Below are the code and all the weights of a small trained network. Each question names an input and a target symbol and asks about switching units off, where a switched-off unit gives its printed mean instead of its output.

import numpy as np


def w(rows, s, z=0):
    codes = np.array(rows[::2]) - 128.0
    scale = np.full(codes.shape[1], s)
    scale[-1] = z or s
    return codes * scale


def f(y):
    return y / 2 * (1 + np.tanh(0.7978845608 * (y + 0.044715 * y**3)))


def softmax(a):
    e = np.exp(a - a.max(-1, keepdims=True))
    return e / e.sum(-1, keepdims=True)


def log_softmax(a):
    a = a - a.max(-1, keepdims=True)
    return a - np.log(np.exp(a).sum(-1, keepdims=True))


def net(x, mask):
    ids = ['ΔΛΠΨαβζξτω'.index(c) for c in x.split()]
    T = len(ids)
    res = E[ids] + P[:T]
    r = res
    for j in range(3):
        rows = slice(2 * j, 2 * j + 2)
        q, k, v = (r @ M[0][rows].T for M in (Q, K, V))
        z = softmax(np.where(np.tri(T) > 0, q @ k.T / 2**0.5, -1e9)) @ v
        o = O[0][rows]
        res = res + np.where(mask[j], z, o[:, -1]) @ o[:, :-1]
    y = f(res @ A[0][:, :-1].T + A[0][:, -1])
    res = res + np.where(mask[3:27], y, B[0][:, -1]) @ B[0][:, :-1]
    return log_softmax(res[-1] @ U[:, :-1].T + U[:, -1])


Q, K, V, O, A, B = {}, {}, {}, {}, {}, {}
E = w([
[88,117,119],'Δ',
[82,57,122],'Λ',
[102,58,182],'Π',
[170,157,161],'Ψ',
[95,249,194],'α',
[50,68,133],'β',
[171,154,211],'ζ',
[90,55,149],'ξ',
[121,28,160],'τ',
[42,113,165],'ω',
],0.017)
P = w([
[177,157,71],'0',
[62,84,219],'1',
[60,81,164],'2',
[111,106,153],'3',
[74,88,152],'4',
[66,91,180],'5',
[65,91,206],'6',
[73,100,141],'7',
[83,106,163],'8',
[56,92,247],'9',
[68,91,167],'10',
[97,121,150],'11',
],0.012)
Q[0] = w([
[88,117,180],'head 1',
[241,227,113],'head 1',
[42,225,113],'head 2',
[132,173,59],'head 2',
[254,225,120],'head 3',
[51,73,100],'head 3',
],0.012)
K[0] = w([
[159,85,78],'head 1',
[92,92,197],'head 1',
[47,189,120],'head 2',
[170,169,119],'head 2',
[82,108,254],'head 3',
[189,136,94],'head 3',
],0.02)
V[0] = w([
[23,84,253],'head 1',
[127,40,188],'head 1',
[176,100,107],'head 2',
[155,41,202],'head 2',
[77,112,22],'head 3',
[4,226,116],'head 3',
],0.014)
O[0] = w([
[55,170,231,171],'head 1',
[103,66,200,152],'head 1',
[46,174,149,72],'head 2',
[127,153,91,250],'head 2',
[51,44,18,98],'head 3',
[27,248,54,146],'head 3',
],0.013,0.015)
A[0] = w([
[106,189,61,62],'neuron 1',
[107,220,255,83],'neuron 2',
[163,122,224,120],'neuron 3',
[157,201,144,50],'neuron 4',
[116,150,101,107],'neuron 5',
[206,147,232,168],'neuron 6',
[160,250,109,173],'neuron 7',
[120,187,222,74],'neuron 8',
[86,18,162,142],'neuron 9',
[122,62,37,158],'neuron 10',
[32,28,43,107],'neuron 11',
[146,171,191,73],'neuron 12',
[208,183,80,83],'neuron 13',
[134,165,190,75],'neuron 14',
[161,17,141,146],'neuron 15',
[133,41,107,38],'neuron 16',
[230,157,94,173],'neuron 17',
[141,25,95,2],'neuron 18',
[198,151,174,126],'neuron 19',
[86,124,202,119],'neuron 20',
[240,188,157,83],'neuron 21',
[112,104,192,54],'neuron 22',
[203,55,55,2],'neuron 23',
[77,130,167,112],'neuron 24',
],0.0081,0.0098)
B[0] = w([
[103,145,176,178],'neuron 1',
[191,77,102,254],'neuron 2',
[120,171,135,232],'neuron 3',
[140,154,171,160],'neuron 4',
[115,137,159,145],'neuron 5',
[64,173,91,249],'neuron 6',
[149,70,163,208],'neuron 7',
[150,96,136,212],'neuron 8',
[121,94,134,203],'neuron 9',
[195,95,179,160],'neuron 10',
[98,80,77,169],'neuron 11',
[170,121,137,177],'neuron 12',
[174,85,158,159],'neuron 13',
[138,120,129,176],'neuron 14',
[109,139,192,201],'neuron 15',
[226,163,150,150],'neuron 16',
[113,118,144,156],'neuron 17',
[254,250,126,150],'neuron 18',
[130,162,60,170],'neuron 19',
[103,129,87,211],'neuron 20',
[130,130,42,150],'neuron 21',
[86,155,81,181],'neuron 22',
[110,219,14,143],'neuron 23',
[145,137,89,173],'neuron 24',
],0.0089,0.022)
U = w([
[219,131,203,73],'Δ',
[184,27,191,98],'Λ',
[191,45,133,159],'Π',
[67,58,231,172],'Ψ',
[37,135,93,155],'α',
[135,91,36,72],'β',
[121,185,87,254],'ζ',
[210,153,113,19],'ξ',
[79,254,185,48],'τ',
[99,32,109,158],'ω',
],0.0084,0.0083)

Each question gives the input, a string of symbols that net reads in full, and the target symbol t.
The units are the heads (2 rows each of Q, K, V and O) and the neurons (one row each of A and B). Each row of codes is followed by its name. A weight is (code - 128) times the scale printed after its matrix; where a second scale follows, it is the last column's (O, A, B and U).
mask holds one flag per unit, heads first, then neurons. A switched-off unit (its flag False) gives its mean, the last column of its rows in O or B, instead of its output. The means were averaged over made-up inputs and are rounded, as every weight is.
A unit's drop is (log p(t) with every unit on - log p(t) with that unit switched off) / (log p(t) with every unit on - log p(t) with every unit switched off).
The circuit of an input: a set's keep is (log p(t) with only the set's units on - log p(t) with every unit switched off) / (log p(t) with every unit on - log p(t) with every unit switched off). Starting from the 12 units with the biggest drops (on a tie, the unit counted first), units are removed one at a time, each time the one whose removal leaves the highest keep (on an exact tie, the one counted first), for as long as the keep stays at least 0.8.
circuit, biggest first: the units of the circuit, biggest drop first
top k neurons: the k neurons with the biggest drops, biggest first
heads that matter: for each layer, one digit per head in row order, 1 if its drop is at least 0.15 and else 0, layers parted by /
drop when u is switched off: that unit's drop, to one decimal
input α Δ Π ζ α ζ β, target τ: heads that matter -> 101
input τ Π ζ ω α Π τ Π, target Δ: circuit, biggest first -> head 3; neuron 18; neuron 16; head 1
input Π Δ ζ ξ Π ζ ω Π Π Δ, target Ψ: heads that matter -> 001
input α ζ ω Ψ Π α α Π τ Π Π, target τ: heads that matter -> 101
input α α τ, target τ: heads that matter -> 001
input Π Π Λ Ψ Π α α Π Π α, target ζ: heads that matter -> 011
input Π ζ τ Λ Ψ Π Π Π β, target Ψ: heads that matter -> 001
input Π Π ζ, target ζ: top 3 neurons -> neuron 6; neuron 7; neuron 19
input β Π α Δ Ψ β Δ Δ τ, target ω: heads that matter -> 011
input Λ α Δ Π τ Π Π, target Π: circuit, biggest first -> head 3; head 1; neuron 18
input τ Λ β ζ Π, target Δ: top 3 neurons -> neuron 18; neuron 16; neuron 15
input α Π ξ α α ω α α α α, target Δ: circuit, biggest first -> neuron 2; neuron 8
input β β Π ξ, target ω: circuit, biggest first -> head 3; neuron 11
input ω ζ Δ β τ ζ Π ω Ψ α β, target α: circuit, biggest first -> head 3
input α Π α ω ω, target τ: top neuron -> neuron 2
input α β Δ α Π, target τ: top 2 neurons -> neuron 2; neuron 1
input Ψ ζ β Δ ζ Δ α Π Δ β, target ξ: top 2 neurons -> neuron 23; neuron 18
input Π Δ Λ, target Ψ: top 2 neurons -> neuron 2; neuron 15
input ζ α Δ Ψ Λ β τ α Π, target ζ: top 2 neurons -> neuron 6; neuron 21
input τ Π Δ, target Δ: top neuron -> neuron 18
input Π β τ, target Ψ: top 2 neurons -> neuron 2; neuron 15
input ζ Δ Π ω β, target ζ: top 2 neurons -> neuron 2; neuron 21
input β α Π α Δ α Π ζ τ Π Π, target ω: drop when neuron 2 is switched off -> 0.0
input Δ Π Δ α β α α ω, target β: drop when neuron 23 is switched off -> 0.3
input Π ζ α ω Λ ω, target Ψ: drop when neuron 2 is switched off -> 0.1
input Π Λ Π Π β, target Ψ: drop when head 3 is switched off -> 0.4
input Λ τ α α α Π ω, target Π: top neuron -> neuron 11
